After every row comes one of two labels: whether the row has a hidden trait. Each part has its own trait and labels.
In the rows, 128 means zero.
[115,153,132,21,149,113,127,126,133,127,126,167,123,124,127,134,128,124,139,136,116,127,114,132,121,142,137,126,107,118,126,76,130,128,127,123,122,97,131,131,137,154,109,130,127,120,125,101,124,113,115,146,125,127,114,113,127,1,131] => B
[133,143,130,59,140,162,133,130,140,113,130,116,153,117,134,127,121,126,145,117,126,127,113,132,131,132,136,128,126,134,129,140,129,129,129,124,134,127,147,116,136,127,125,129,123,126,118,88,124,103,126,107,141,123,125,139,140,140,120] => B
[106,155,125,55,161,106,132,126,127,126,97,145,137,111,125,142,124,120,140,152,146,125,127,135,121,151,151,130,110,131,127,114,127,130,128,134,126,47,138,157,156,167,112,127,128,107,125,107,118,105,114,141,134,124,122,103,145,1,131] => B
[138,132,129,112,144,116,125,120,141,124,122,121,93,123,126,125,128,119,125,130,66,128,112,119,128,160,122,136,143,123,129,145,135,126,132,126,132,141,137,125,118,129,131,133,128,107,127,106,122,121,124,101,152,135,121,130,117,255,146] => B
[136,127,129,114,149,117,126,120,142,126,115,122,94,125,121,127,129,123,126,141,65,128,110,117,127,158,129,133,139,121,129,151,133,127,134,124,132,150,135,126,119,129,132,131,128,107,127,119,121,118,125,105,134,134,122,127,127,254,149] => B
[131,130,130,204,113,131,127,130,125,126,122,125,120,145,134,128,127,124,126,136,129,126,123,132,130,138,133,131,132,119,129,99,124,128,129,129,122,151,134,122,133,114,141,120,126,142,126,135,125,121,132,111,120,125,124,139,132,39,132] => B
[128,137,131,174,123,134,128,128,126,126,120,125,121,142,130,127,127,127,130,138,145,126,123,132,129,134,136,129,127,119,129,101,125,129,129,129,123,148,129,127,134,125,137,120,126,133,126,129,123,121,129,117,118,127,124,134,133,18,134] => B
[124,138,130,116,129,129,126,127,131,123,126,143,120,129,133,128,127,122,129,128,132,128,115,131,126,144,128,134,124,118,127,80,129,127,128,124,121,119,131,124,135,131,124,127,126,128,126,113,125,119,123,121,123,128,117,129,124,9,129] => B
[138,142,130,94,134,136,126,124,139,119,129,120,115,120,133,123,127,122,128,126,94,129,111,126,129,152,124,136,140,128,129,144,133,126,129,124,132,119,144,126,131,131,127,132,126,122,128,104,123,116,124,101,141,127,126,133,118,189,132] => B
[127,135,132,149,123,131,127,126,131,126,124,137,117,143,130,127,127,125,131,135,132,126,118,132,128,135,128,129,127,116,128,87,127,128,128,124,120,150,127,123,128,124,129,123,126,131,125,118,126,123,126,124,117,126,120,130,133,12,133] => B
[123,142,130,111,129,156,125,129,121,133,129,125,139,136,112,122,142,122,131,123,170,112,122,140,129,153,97,129,111,114,129,123,121,129,137,124,124,125,130,129,139,122,120,147,131,116,126,179,124,134,128,115,139,127,108,134,131,95,100] => M
[133,135,129,90,143,135,128,121,140,124,123,121,118,124,127,127,128,125,132,137,87,127,116,125,128,141,136,130,134,121,129,152,131,128,132,123,134,131,138,125,127,130,129,129,126,113,125,110,122,119,125,113,138,128,125,130,134,203,138] => B
[129,135,134,108,129,149,126,126,122,129,133,116,139,126,111,123,133,142,123,135,146,118,125,139,128,140,101,129,119,118,130,121,125,127,122,124,124,105,130,145,129,115,114,135,130,126,127,176,125,129,128,111,137,127,122,134,128,64,113] => M
[135,135,130,70,134,145,130,122,140,119,121,123,131,123,135,131,127,123,137,133,95,126,118,132,131,130,135,134,131,128,129,154,131,128,130,124,134,119,144,124,129,137,125,129,126,118,123,104,123,120,126,117,139,126,139,129,135,136,133] => B
[131,136,131,117,129,128,128,125,122,123,136,104,130,128,125,127,137,140,133,132,131,121,126,146,128,134,117,134,125,116,129,124,121,128,119,124,124,122,135,151,118,122,118,128,131,128,124,146,132,123,125,112,143,123,122,131,131,84,130] => M
[126,136,130,144,129,125,126,128,126,124,121,127,116,133,131,128,126,123,130,132,132,128,119,128,127,144,125,135,132,119,128,88,129,126,127,130,122,124,135,124,136,130,127,123,126,128,127,118,125,120,124,108,124,127,119,133,121,20,131] => B
[130,119,129,105,152,121,129,111,144,132,99,130,99,135,114,131,134,127,133,163,40,124,120,121,129,118,155,123,126,119,131,182,129,132,135,122,135,153,128,127,112,133,133,124,130,93,123,121,118,123,129,137,133,131,141,114,155,214,165] => B
[131,130,135,107,128,143,127,126,122,127,133,111,138,128,111,122,130,145,121,138,139,121,121,140,127,139,103,132,120,118,130,124,127,127,118,124,124,111,130,149,123,118,111,132,130,125,129,175,124,129,127,112,138,127,128,134,128,93,117] => M
[130,137,133,142,123,128,125,127,130,125,127,140,115,140,132,126,127,122,129,132,125,129,116,132,128,145,130,132,128,116,128,77,129,127,128,124,119,153,128,121,129,121,127,125,126,134,127,115,127,122,125,115,118,127,118,132,121,24,132] => B
[133,144,131,47,133,163,133,125,138,114,122,123,155,121,139,131,123,127,143,122,116,126,119,133,132,121,139,130,126,128,129,152,131,129,129,123,134,111,149,116,133,136,124,129,124,122,117,91,124,115,128,121,140,120,140,133,138,91,130] => B
[129,140,134,115,128,127,122,127,131,124,129,152,107,135,133,126,127,123,127,129,134,129,113,129,126,147,120,130,122,113,128,68,129,126,128,120,119,133,128,123,129,128,123,123,126,130,128,112,128,123,124,119,120,129,112,132,112,21,135] => B
[128,132,131,99,132,134,128,126,122,126,134,116,137,131,129,127,142,133,137,136,133,117,128,142,128,136,120,131,119,116,129,128,119,128,127,124,125,118,133,142,126,123,121,129,131,128,123,161,129,126,126,114,142,123,117,130,140,78,124] => M
[134,134,129,71,135,137,129,118,138,123,114,125,125,129,132,136,128,120,135,138,78,126,118,132,131,125,138,136,131,125,130,166,130,129,133,124,133,121,143,124,126,139,125,128,127,115,124,109,121,121,126,123,138,125,144,124,130,127,144] => B
[118,135,132,102,136,132,129,126,133,127,119,153,127,132,127,131,128,128,138,143,124,125,119,136,125,122,142,124,111,118,128,88,126,130,130,122,122,130,124,122,133,133,122,123,126,123,123,117,124,122,124,143,118,125,121,123,144,1,135] => B
[135,153,131,47,131,172,133,129,138,107,130,115,165,112,142,128,119,125,147,103,129,129,116,136,132,136,132,132,128,138,129,139,130,128,127,124,134,116,155,115,144,131,125,132,122,130,115,86,125,105,125,105,144,116,132,143,131,90,113] => B
[127,137,132,139,127,130,127,128,130,124,127,139,116,137,131,127,127,124,132,134,140,127,116,132,128,138,131,131,127,117,128,81,128,128,127,124,121,139,129,125,130,126,126,124,127,130,126,111,125,123,125,119,118,127,118,131,128,17,133] => B
[133,138,130,123,126,126,125,127,120,123,135,108,129,127,132,125,140,129,130,128,135,121,123,142,128,149,106,139,131,117,128,119,122,126,123,125,123,115,137,145,122,123,119,133,131,128,126,146,132,125,124,100,144,125,109,133,124,86,126] => M
[125,133,133,109,133,146,131,124,125,128,123,115,144,132,114,125,137,146,139,146,132,118,132,144,128,119,125,123,110,116,130,140,120,131,123,122,127,131,126,146,125,119,117,126,130,122,122,167,127,128,128,131,134,124,130,127,152,65,128] => M
[133,119,130,114,153,114,127,118,146,130,110,126,91,129,111,126,132,128,130,150,45,125,113,115,126,155,141,126,135,120,130,157,132,129,135,124,134,174,130,126,114,129,135,127,129,98,127,117,120,119,126,113,135,135,125,126,139,255,150] => B
[133,138,131,77,139,148,130,126,140,118,127,120,136,117,131,126,125,124,140,122,112,126,111,129,129,145,134,129,132,132,129,142,131,128,129,124,134,134,144,119,129,128,127,130,125,126,121,92,124,106,125,104,140,126,124,137,137,163,131] => B
[130,131,134,189,111,136,126,127,127,126,124,127,115,152,133,125,127,127,127,134,122,128,117,133,129,132,131,129,128,113,129,83,127,127,128,124,119,180,124,115,130,108,137,120,125,140,125,129,128,126,131,116,113,126,123,141,137,37,132] => B
[128,130,131,121,126,126,130,125,123,121,130,101,136,129,127,128,140,140,140,143,122,122,131,145,128,116,131,133,123,116,129,115,118,129,116,123,124,128,134,156,108,124,121,123,132,134,121,141,134,121,127,118,142,120,128,128,148,65,132] => M
[139,137,127,62,128,128,124,105,131,125,98,140,103,128,145,149,131,102,125,148,51,123,122,132,134,104,126,161,142,119,132,182,132,128,136,124,130,68,149,132,111,160,118,132,129,102,127,117,121,148,129,131,140,130,166,109,90,100,175] => B
[135,143,130,54,132,160,132,125,138,114,122,123,148,122,139,131,124,126,143,122,111,126,116,132,132,128,137,132,126,132,129,159,129,129,127,124,135,118,150,123,130,134,125,129,124,124,118,94,125,114,127,118,140,122,139,132,137,111,135] => B
[137,128,136,199,104,137,122,127,131,127,139,139,104,160,136,119,128,126,124,124,128,131,115,130,130,129,122,127,129,107,129,66,127,126,128,120,116,214,121,99,123,97,137,121,125,151,125,131,130,132,134,113,108,128,115,149,117,60,132] => B
[118,135,126,141,132,127,132,129,123,125,100,123,132,129,130,134,125,118,133,145,151,125,131,134,127,140,141,133,126,128,129,121,124,129,130,140,127,106,133,142,148,134,130,120,127,125,125,127,122,116,126,118,127,122,124,127,145,1,127] => B
[131,131,135,115,128,139,127,126,122,126,137,111,135,126,114,123,131,143,124,136,135,123,126,140,128,144,106,132,123,117,130,127,126,127,117,124,124,106,132,150,124,119,115,130,130,126,126,169,126,130,127,107,141,127,125,134,124,88,122] => M
[132,135,136,147,127,130,123,126,132,125,132,148,110,145,132,126,127,125,129,129,129,130,115,132,128,140,127,128,126,111,128,69,129,127,127,121,117,165,124,114,130,117,126,125,126,138,129,116,129,125,125,119,113,127,113,134,116,38,132] => B
[130,152,131,34,135,181,136,124,136,110,119,125,171,123,143,135,121,130,152,121,121,124,120,139,134,108,146,128,119,136,129,162,128,131,130,124,136,104,150,117,140,138,124,127,123,125,113,90,123,115,127,129,140,115,148,133,147,68,123] => B
[131,133,130,109,146,137,130,122,144,125,119,125,122,127,123,127,128,128,136,139,82,125,116,123,128,138,141,126,128,126,130,156,131,130,131,123,134,141,135,125,127,128,131,126,126,109,123,111,121,115,127,119,135,127,129,128,143,191,138] => B
